Here is a tiny trained network, its code and every weight. The questions are about switching its units off for an input and a target symbol, where a switched-off unit gives its printed mean instead of its output.

import numpy as np


def w(rows, s, z=0):
    codes = np.array(rows[::2]) - 128.0
    scale = np.full(codes.shape[1], s)
    scale[-1] = z or s
    return codes * scale


def norm(h):
    return h / np.sqrt((h * h).mean(-1, keepdims=True) + 1e-5)


def f(y):
    return y / 2 * (1 + np.tanh(0.7978845608 * (y + 0.044715 * y**3)))


def softmax(a):
    e = np.exp(a - a.max(-1, keepdims=True))
    return e / e.sum(-1, keepdims=True)


def log_softmax(a):
    a = a - a.max(-1, keepdims=True)
    return a - np.log(np.exp(a).sum(-1, keepdims=True))


def net(x, mask):
    ids = ['αβγδθμξπτφψ'.index(c) for c in x.split()]
    T = len(ids)
    res = E[ids] + P[:T]
    u = 0
    for l in range(2):
        q, k, v = (norm(res) @ M[l].T for M in (Q, K, V))
        z = softmax(np.where(np.tri(T) > 0, q @ k.T / 2**0.5, -1e9)) @ v
        res = res + np.where(mask[u], z, O[l][:, -1]) @ O[l][:, :-1]
        u += 1
        y = f(norm(res) @ A[l][:, :-1].T + A[l][:, -1])
        res = res + np.where(mask[u : u + 16], y, B[l][:, -1]) @ B[l][:, :-1]
        u += 16
    return log_softmax(norm(res)[-1] @ U[:, :-1].T + U[:, -1])


Q, K, V, O, A, B = {}, {}, {}, {}, {}, {}
E = w([
[44,194,90,138,108,172],'α',
[161,173,158,145,96,176],'β',
[235,123,159,158,82,149],'γ',
[70,102,75,122,109,160],'δ',
[78,119,89,100,118,96],'θ',
[189,195,143,152,111,129],'μ',
[157,116,82,198,254,129],'ξ',
[101,139,163,90,91,152],'π',
[67,133,105,52,132,93],'τ',
[172,105,161,76,103,89],'φ',
[89,129,152,88,102,185],'ψ',
],0.017)
P = w([
[176,87,157,99,142,149],'0',
[215,139,84,3,47,162],'1',
[195,126,68,12,106,161],'2',
[183,134,66,13,114,153],'3',
[100,20,217,185,190,104],'4',
[100,87,171,118,170,122],'5',
[102,89,180,119,156,123],'6',
[137,139,116,48,68,202],'7',
[88,125,188,81,132,167],'8',
[88,114,183,89,148,162],'9',
],0.0083)
Q[0] = w([
[171,136,44,62,78,154],'0.h0',
[75,11,178,237,125,102],'0.h0',
],0.012)
K[0] = w([
[109,77,180,210,228,125],'0.h0',
[132,143,115,125,4,106],'0.h0',
],0.011)
V[0] = w([
[120,188,155,156,144,245],'0.h0',
[114,2,39,148,101,108],'0.h0',
],0.0078)
O[0] = w([
[122,114,109,230,120,38,254],'0.h0',
[97,125,163,197,240,7,104],'0.h0',
],0.012,0.0025)
A[0] = w([
[107,189,1,28,77,68,1],'0.n0',
[197,109,171,138,136,45,118],'0.n1',
[131,222,159,102,181,140,215],'0.n2',
[24,141,204,120,82,118,223],'0.n3',
[67,76,149,62,67,48,245],'0.n4',
[88,166,132,100,139,189,244],'0.n5',
[166,184,200,235,140,175,106],'0.n6',
[152,168,52,190,203,136,104],'0.n7',
[110,162,192,105,39,129,122],'0.n8',
[161,89,152,28,146,150,91],'0.n9',
[144,135,95,204,185,29,156],'0.n10',
[110,148,172,104,163,128,81],'0.n11',
[190,84,110,73,208,157,206],'0.n12',
[49,88,113,104,87,93,219],'0.n13',
[242,240,68,92,120,101,3],'0.n14',
[124,144,95,91,180,151,55],'0.n15',
],0.0091,0.0034)
B[0] = w([
[225,102,207,166,115,170,200],'0.n0',
[65,193,163,194,94,140,164],'0.n1',
[119,10,53,179,146,112,187],'0.n2',
[111,172,52,192,197,131,249],'0.n3',
[42,179,81,160,193,194,255],'0.n4',
[38,79,128,106,172,87,219],'0.n5',
[224,20,44,123,79,164,184],'0.n6',
[222,194,179,154,170,108,173],'0.n7',
[154,71,139,200,154,153,206],'0.n8',
[64,130,173,230,86,143,172],'0.n9',
[204,164,145,130,180,213,193],'0.n10',
[159,37,121,150,131,168,136],'0.n11',
[89,79,200,164,109,86,185],'0.n12',
[118,188,73,110,153,138,234],'0.n13',
[40,136,121,131,153,185,163],'0.n14',
[138,2,126,136,40,152,132],'0.n15',
],0.0074,0.0061)
Q[1] = w([
[110,129,105,152,121,254],'1.h0',
[167,170,184,86,77,46],'1.h0',
],0.011)
K[1] = w([
[159,70,152,248,211,97],'1.h0',
[102,105,108,111,91,121],'1.h0',
],0.011)
V[1] = w([
[72,100,55,205,46,2],'1.h0',
[165,162,237,107,55,68],'1.h0',
],0.0077)
O[1] = w([
[75,88,122,248,116,83,55],'1.h0',
[102,134,139,199,202,222,2],'1.h0',
],0.011,0.0056)
A[1] = w([
[57,146,120,165,136,100,30],'1.n0',
[142,160,112,193,95,72,14],'1.n1',
[102,54,141,144,104,85,111],'1.n2',
[139,123,130,249,159,78,123],'1.n3',
[134,133,169,169,65,135,180],'1.n4',
[144,150,138,52,83,57,57],'1.n5',
[105,103,95,112,72,142,56],'1.n6',
[174,125,112,155,70,95,74],'1.n7',
[189,151,171,146,111,125,76],'1.n8',
[145,183,100,152,145,212,252],'1.n9',
[149,103,146,133,51,157,134],'1.n10',
[185,103,116,122,173,114,148],'1.n11',
[67,138,183,87,91,102,149],'1.n12',
[141,77,97,113,134,124,145],'1.n13',
[126,148,110,92,111,11,75],'1.n14',
[173,58,107,162,163,48,199],'1.n15',
],0.013,0.0037)
B[1] = w([
[61,216,99,125,129,157,176],'1.n0',
[115,84,2,109,160,135,138],'1.n1',
[142,108,78,59,118,174,147],'1.n2',
[96,114,128,81,182,89,178],'1.n3',
[110,138,64,118,142,109,166],'1.n4',
[28,151,207,164,120,68,131],'1.n5',
[207,197,129,158,121,159,159],'1.n6',
[134,101,144,131,134,85,161],'1.n7',
[42,102,115,92,94,129,155],'1.n8',
[100,105,130,164,131,65,254],'1.n9',
[138,140,181,142,185,122,186],'1.n10',
[202,135,117,188,78,136,171],'1.n11',
[134,204,66,84,131,110,148],'1.n12',
[166,166,134,107,131,107,154],'1.n13',
[93,50,248,176,124,146,144],'1.n14',
[212,119,188,80,134,131,195],'1.n15',
],0.0089,0.0087)
U = w([
[141,104,35,164,118,13,152],'α',
[161,156,70,249,59,146,68],'β',
[98,65,152,241,157,164,107],'γ',
[161,138,168,146,226,46,147],'δ',
[102,57,137,19,183,80,46],'θ',
[156,152,96,135,69,249,189],'μ',
[173,191,108,122,187,180,9],'ξ',
[144,233,145,91,71,97,156],'π',
[136,132,81,2,109,168,2],'τ',
[87,67,163,115,136,233,187],'φ',
[98,102,168,146,72,40,249],'ψ',
],0.013,0.0023)

Each question gives the input, a string of symbols that net reads in full, and the target symbol t.
The units are the heads (2 rows each of Q, K, V and O) and the neurons (one row each of A and B). Each row of codes is followed by its name. A weight is (code - 128) times the scale printed after its matrix; where a second scale follows, it is the last column's (O, A, B and U).
mask holds one flag per unit, layer by layer, with each layer's heads first. A switched-off unit (its flag False) gives its mean, the last column of its rows in O or B, instead of its output. The means were averaged over made-up inputs and are rounded, as every weight is.
A unit's drop is (log p(t) with every unit on - log p(t) with that unit switched off) / (log p(t) with every unit on - log p(t) with every unit switched off).
The circuit of an input: a set's keep is (log p(t) with only the set's units on - log p(t) with every unit switched off) / (log p(t) with every unit on - log p(t) with every unit switched off). Starting from the 12 units with the biggest drops (on a tie, the unit counted first), units are removed one at a time, each time the one whose removal leaves the highest keep (on an exact tie, the one counted first), for as long as the keep stays at least 0.8.
circuit, biggest first: the units of the circuit, biggest drop first
top k neurons: the k neurons with the biggest drops, biggest first
top k neurons in layer l: the k neurons of layer l with the biggest drops, biggest first
input α α φ, target α: circuit, biggest first	[0.h0]
input α γ θ φ γ ξ π, target γ: top 4 neurons	[0.n3 0.n4 0.n12 0.n8]
input π π δ γ α μ α τ, target α: top 3 neurons	[0.n4 1.n9 0.n0]
input β α φ θ, target β: circuit, biggest first	[0.h0 0.n0]
input α α γ, target α: circuit, biggest first	[0.h0 1.h0 1.n3]
input δ ξ ψ μ θ γ, target ψ: circuit, biggest first	[1.n8 0.n3]
input θ θ ψ δ δ, target θ: circuit, biggest first	[0.h0 1.h0]
input α γ β μ, target α: circuit, biggest first	[0.h0 1.h0 1.n3]
input θ α ξ α α β θ φ, target π: top 3 neurons	[0.n4 0.n10 0.n6]
input φ δ μ θ, target φ: top 3 neurons	[0.n9 0.n12 0.n0]
input ξ δ α, target α: top 3 neurons	[0.n12 1.n9 0.n2]
input ψ θ δ τ θ, target θ: top 2 neurons in layer 0	[0.n11 0.n7]
input τ δ α, target τ: top 2 neurons in layer 0	[0.n5 0.n4]
input μ α τ π μ μ α θ, target μ: circuit, biggest first	[0.h0]
input ξ τ μ, target β: top 4 neurons in layer 1	[1.n9 1.n15 1.n3 1.n10]
input δ ξ φ θ, target ξ: circuit, biggest first	[0.n4 0.n0]
input δ θ α γ, target δ: top 2 neurons in layer 0	[0.n10 0.n1]
input γ α μ α, target γ: circuit, biggest first	[1.h0 0.n0 1.n9 0.n4]
input β α γ, target β: circuit, biggest first	[0.h0 1.h0]
input α β δ ψ, target α: circuit, biggest first	[0.h0]
input δ π ξ μ, target β: top 3 neurons	[0.n10 0.n2 0.n14]
input μ ξ ψ, target φ: top 2 neurons in layer 0	[0.n7 0.n4]
input ξ δ ψ, target φ: top 2 neurons	[0.n4 0.n7]
input φ π μ ξ β, target μ: top 3 neurons	[0.n6 0.n7 0.n10]
input μ β α φ β γ π α, target β: top 2 neurons	[0.n0 1.n6]
